Below is a small trained network, with its code and all its weights. Each question gives an input and a class and asks what happens when units are switched off, that is, made to give their printed mean instead of their output.

import numpy as np


def w(rows, s, z=0):
    codes = np.array(rows[::2]) - 128.0
    scale = np.full(codes.shape[1], s)
    scale[-1] = z or s
    return codes * scale


def f(y):
    return np.maximum(y, 0)


def log_softmax(a):
    a = a - a.max(-1, keepdims=True)
    return a - np.log(np.exp(a).sum(-1, keepdims=True))


def net(x, mask):
    res = np.array(x, float).reshape(1, 5) / 4 @ E
    y = f(res @ A[0][:, :-1].T + A[0][:, -1])
    res = res + np.where(mask, y, B[0][:, -1]) @ B[0][:, :-1]
    return log_softmax(res[-1] @ U[:, :-1].T + U[:, -1])


A, B = {}, {}
E = w([
[169,42,177,174,122,74,89,105,193],'x0',
[96,165,90,117,46,3,169,163,143],'x1',
[205,147,38,132,166,169,138,112,171],'x2',
[123,189,162,42,180,157,34,115,210],'x3',
[145,111,175,103,201,77,183,15,93],'x4',
],0.006)
A[0] = w([
[131,111,129,145,73,3,81,158,188,145],'n0',
[145,95,172,136,182,38,186,35,114,154],'n1',
[157,77,77,227,119,194,176,126,107,118],'n2',
[150,150,95,91,216,213,76,85,178,120],'n3',
[138,95,204,136,169,199,14,116,169,253],'n4',
[155,144,37,127,114,137,130,151,175,156],'n5',
],0.017,0.0024)
B[0] = w([
[140,114,161,136,38,54,145,160,219,218],'n0',
[130,136,219,145,194,86,206,9,93,234],'n1',
[153,13,93,107,142,163,192,178,106,204],'n2',
[179,182,139,32,150,195,105,98,197,229],'n3',
[109,100,198,186,110,212,8,135,111,249],'n4',
[127,193,33,202,150,111,137,116,120,184],'n5',
],0.017,0.015)
U = w([
[180,147,139,88,165,188,77,91,181,135],'0',
[116,129,111,150,67,45,130,159,183,122],'1',
[126,171,117,40,172,95,96,90,143,81],'2',
[155,52,65,125,140,152,168,177,95,104],'3',
[128,111,178,124,174,79,184,50,97,138],'4',
[78,76,193,174,104,149,49,140,96,81],'5',
[7,200,119,51,102,149,173,181,2,254],'6',
[129,179,35,151,157,120,135,134,115,94],'7',
],0.0068,0.0056)

Each question gives the input, the list of numbers given to net, and the class t.
The units are the neurons (one row each of A and B). Each row of codes is followed by its name. A weight is (code - 128) times the scale printed after its matrix; where a second scale follows, it is the last column's (A, B and U).
mask holds one flag per neuron, in row order. A switched-off neuron (its flag False) gives its mean, the last column of its row in B, instead of its output. The means were averaged over made-up inputs and are rounded, as every weight is.
A unit's drop is (log p(t) with every unit on - log p(t) with that unit switched off) / (log p(t) with every unit on - log p(t) with every unit switched off).
The circuit of an input: a set's keep is (log p(t) with only the set's units on - log p(t) with every unit switched off) / (log p(t) with every unit on - log p(t) with every unit switched off). Starting from all 6 units, units are removed one at a time, each time the one whose removal leaves the highest keep (on an exact tie, the one counted first), for as long as the keep stays at least 0.8.
circuit, biggest first: the units of the circuit, biggest drop first
unit that matters most: the unit with the biggest drop
top k neurons: the k neurons with the biggest drops, biggest first
drop of u: that unit's drop, to one decimal
input [-7,-4,-6,-5,1], class 6: circuit, biggest first : (n4 n1 n0)
input [5,-1,2,-6,-8], class 3: unit that matters most : n2
input [-7,-5,-8,-7,-1], class 3: circuit, biggest first : (n2 n1)
input [0,-2,-5,-4,-5], class 3: circuit, biggest first : (n4 n1 n2)
input [-7,7,2,8,5], class 2: circuit, biggest first : (n4 n2)
input [-8,-2,0,-1,-5], class 7: top 3 neurons : (n4 n5 n1)
input [-7,1,-2,2,-6], class 7: circuit, biggest first : (n4 n5 n1)
input [-7,1,-6,-3,-5], class 6: circuit, biggest first : (n4 n0 n1)
input [-6,2,7,2,0], class 7: top 2 neurons : (n5 n4)
input [-5,0,-6,5,-3], class 5: top 3 neurons : (n3 n1 n5)
input [4,2,3,-4,0], class 1: circuit, biggest first : (n0 n3)
input [-3,4,-4,-2,1], class 1: top 3 neurons : (n4 n1 n3)
input [6,8,3,5,4], class 1: top 3 neurons : (n0 n3 n2)
input [-1,5,1,1,-6], class 1: unit that matters most : n0
input [-7,6,-7,1,-2], class 1: top 2 neurons : (n4 n1)
input [-2,8,1,-7,-7], class 1: drop of n3 : 0.0
input [5,-5,-4,4,-8], class 5: drop of n4 : 2.2
input [8,8,-4,8,-5], class 1: drop of n0 : 1.0
